Below are the code and all the weights of a small trained network. Each question names an input and a target symbol and asks about switching units off, where a switched-off unit gives its printed mean instead of its output.

import numpy as np


def w(rows, s, z=0):
    codes = np.array(rows[::2]) - 128.0
    scale = np.full(codes.shape[1], s)
    scale[-1] = z or s
    return codes * scale


def norm(h):
    return h / np.sqrt((h * h).mean(-1, keepdims=True) + 1e-5)


def f(y):
    return y / 2 * (1 + np.tanh(0.7978845608 * (y + 0.044715 * y**3)))


def softmax(a):
    e = np.exp(a - a.max(-1, keepdims=True))
    return e / e.sum(-1, keepdims=True)


def log_softmax(a):
    a = a - a.max(-1, keepdims=True)
    return a - np.log(np.exp(a).sum(-1, keepdims=True))


def net(x, mask):
    ids = ['Ξαεηθφψ'.index(c) for c in x.split()]
    T = len(ids)
    res = E[ids] + P[:T]
    u = 0
    for l in range(2):
        q, k, v = (norm(res) @ M[l].T for M in (Q, K, V))
        z = softmax(np.where(np.tri(T) > 0, q @ k.T / 4**0.5, -1e9)) @ v
        res = res + np.where(mask[u], z, O[l][:, -1]) @ O[l][:, :-1]
        u += 1
        y = f(norm(res) @ A[l][:, :-1].T + A[l][:, -1])
        res = res + np.where(mask[u : u + 8], y, B[l][:, -1]) @ B[l][:, :-1]
        u += 8
    return log_softmax(norm(res)[-1] @ U[:, :-1].T + U[:, -1])


Q, K, V, O, A, B = {}, {}, {}, {}, {}, {}
E = w([
[116,90,206,231],'Ξ',
[111,138,199,82],'α',
[176,151,115,156],'ε',
[74,208,159,125],'η',
[60,59,126,29],'θ',
[4,182,149,182],'φ',
[106,76,50,133],'ψ',
],0.018)
P = w([
[59,72,81,144],'0',
[70,92,104,177],'1',
[67,125,135,168],'2',
[71,122,140,188],'3',
[82,136,154,193],'4',
[87,129,152,205],'5',
[85,134,168,212],'6',
[89,126,161,244],'7',
[101,128,162,243],'8',
[121,125,167,251],'9',
[108,102,172,255],'10',
],0.0047)
Q[0] = w([
[141,2,148,91],'0.h1',
[18,41,237,174],'0.h1',
[232,164,90,58],'0.h1',
[39,161,53,86],'0.h1',
],0.0069)
K[0] = w([
[171,80,95,82],'0.h1',
[254,181,85,144],'0.h1',
[36,51,195,15],'0.h1',
[94,168,27,102],'0.h1',
],0.01)
V[0] = w([
[206,152,95,255],'0.h1',
[203,184,91,130],'0.h1',
[76,187,119,168],'0.h1',
[234,243,80,110],'0.h1',
],0.0048)
O[0] = w([
[213,131,82,117,253],'0.h1',
[220,199,1,88,88],'0.h1',
[61,130,163,22,221],'0.h1',
[186,144,219,158,54],'0.h1',
],0.0054,0.0026)
A[0] = w([
[119,167,132,74,72],'0.n1',
[126,147,42,72,195],'0.n2',
[136,104,169,73,107],'0.n3',
[135,79,125,118,41],'0.n4',
[168,175,102,78,175],'0.n5',
[87,187,127,185,173],'0.n6',
[141,80,191,107,4],'0.n7',
[201,138,97,254,177],'0.n8',
],0.0099,0.0034)
B[0] = w([
[136,165,118,214,133],'0.n1',
[106,36,185,176,136],'0.n2',
[134,153,179,250,155],'0.n3',
[221,145,69,178,110],'0.n4',
[54,19,55,157,126],'0.n5',
[188,103,101,68,253],'0.n6',
[147,170,164,156,135],'0.n7',
[165,158,177,3,254],'0.n8',
],0.0067,0.005)
Q[1] = w([
[177,57,38,84],'1.h1',
[166,42,52,86],'1.h1',
[199,231,175,248],'1.h1',
[72,74,126,124],'1.h1',
],0.011)
K[1] = w([
[95,28,102,162],'1.h1',
[72,88,128,89],'1.h1',
[190,157,137,106],'1.h1',
[105,9,75,210],'1.h1',
],0.011)
V[1] = w([
[169,122,117,1],'1.h1',
[176,115,122,115],'1.h1',
[117,234,116,208],'1.h1',
[115,109,152,171],'1.h1',
],0.0099)
O[1] = w([
[125,33,220,1,150],'1.h1',
[116,169,216,130,4],'1.h1',
[115,135,26,145,45],'1.h1',
[204,220,139,173,169],'1.h1',
],0.0086,0.0024)
A[1] = w([
[85,235,97,89,165],'1.n1',
[145,168,120,146,54],'1.n2',
[154,212,197,90,82],'1.n3',
[168,90,125,227,4],'1.n4',
[160,81,245,149,59],'1.n5',
[177,130,130,179,242],'1.n6',
[117,35,164,99,99],'1.n7',
[100,124,134,80,250],'1.n8',
],0.012,0.0028)
B[1] = w([
[194,93,137,90,224],'1.n1',
[58,104,155,97,122],'1.n2',
[152,128,146,194,207],'1.n3',
[189,2,70,149,147],'1.n4',
[222,158,37,84,254],'1.n5',
[191,191,169,39,154],'1.n6',
[133,119,179,55,216],'1.n7',
[223,155,138,161,211],'1.n8',
],0.0086,0.0065)
U = w([
[107,187,244,188,148],'Ξ',
[214,120,83,191,75],'α',
[2,124,235,13,122],'ε',
[96,231,38,21,54],'η',
[119,164,184,53,85],'θ',
[32,195,94,99,253],'φ',
[83,54,148,153,182],'ψ',
],0.0089,0.0052)

Each question gives the input, a string of symbols that net reads in full, and the target symbol t.
The units are the heads (4 rows each of Q, K, V and O) and the neurons (one row each of A and B). Each row of codes is followed by its name. A weight is (code - 128) times the scale printed after its matrix; where a second scale follows, it is the last column's (O, A, B and U).
mask holds one flag per unit, layer by layer, with each layer's heads first. A switched-off unit (its flag False) gives its mean, the last column of its rows in O or B, instead of its output. The means were averaged over made-up inputs and are rounded, as every weight is.
A unit's drop is (log p(t) with every unit on - log p(t) with that unit switched off) / (log p(t) with every unit on - log p(t) with every unit switched off).
The circuit of an input: a set's keep is (log p(t) with only the set's units on - log p(t) with every unit switched off) / (log p(t) with every unit on - log p(t) with every unit switched off). Starting from the 12 units with the biggest drops (on a tie, the unit counted first), units are removed one at a time, each time the one whose removal leaves the highest keep (on an exact tie, the one counted first), for as long as the keep stays at least 0.8.
units of the circuit, in order: the units of the circuit, biggest drop first
most important unit: the unit with the biggest drop
top k neurons: the k neurons with the biggest drops, biggest first
k most important neurons of layer l: the k neurons of layer l with the biggest drops, biggest first
drop of u: that unit's drop, to one decimal
input θ α ψ α ε φ ε η ε φ, target ε: units of the circuit, in order => 1.h1
input η α θ φ φ α ε α α θ η, target α: 2 most important neurons of layer 1 => 1.n8, 1.n7
input θ η φ η η η Ξ Ξ φ Ξ α, target Ξ: top 3 neurons => 0.n8, 1.n5, 0.n1
input θ ε φ Ξ α η, target α: 3 most important neurons of layer 0 => 0.n8, 0.n1, 0.n6
input φ ε η η α, target η: 4 most important neurons of layer 0 => 0.n5, 0.n3, 0.n8, 0.n1
input η φ ε φ ψ θ α θ φ ε φ, target θ: 2 most important neurons of layer 1 => 1.n5, 1.n8
input φ ψ ψ ψ Ξ θ Ξ η Ξ η η, target η: top 3 neurons => 0.n8, 1.n1, 0.n6
input Ξ α ε α η φ α η φ, target η: units of the circuit, in order => 1.h1, 0.h1
input θ ε η, target ε: top 4 neurons => 0.n5, 1.n5, 0.n3, 0.n6
input φ θ α η θ ψ, target ψ: top 4 neurons => 0.n8, 0.n6, 1.n5, 0.n2
input Ξ η α α ψ, target ψ: top 3 neurons => 0.n8, 0.n6, 1.n5
input α Ξ η θ θ Ξ ψ η ψ η φ, target φ: top 3 neurons => 0.n8, 1.n5, 1.n3
input ψ Ξ φ α θ η ψ α, target Ξ: 2 most important neurons of layer 1 => 1.n5, 1.n7
input α α η ε φ α α, target α: most important unit => 0.h1
input α η φ Ξ ε η, target ε: 4 most important neurons of layer 0 => 0.n5, 0.n3, 0.n7, 0.n2
input η Ξ α ψ α θ φ Ξ Ξ α φ, target φ: drop of 1.n5 => 0.2
input φ ε Ξ Ξ η α φ, target α: drop of 0.n4 => 0.0
input ε θ θ α Ξ φ φ, target α: drop of 0.h1 => 1.1
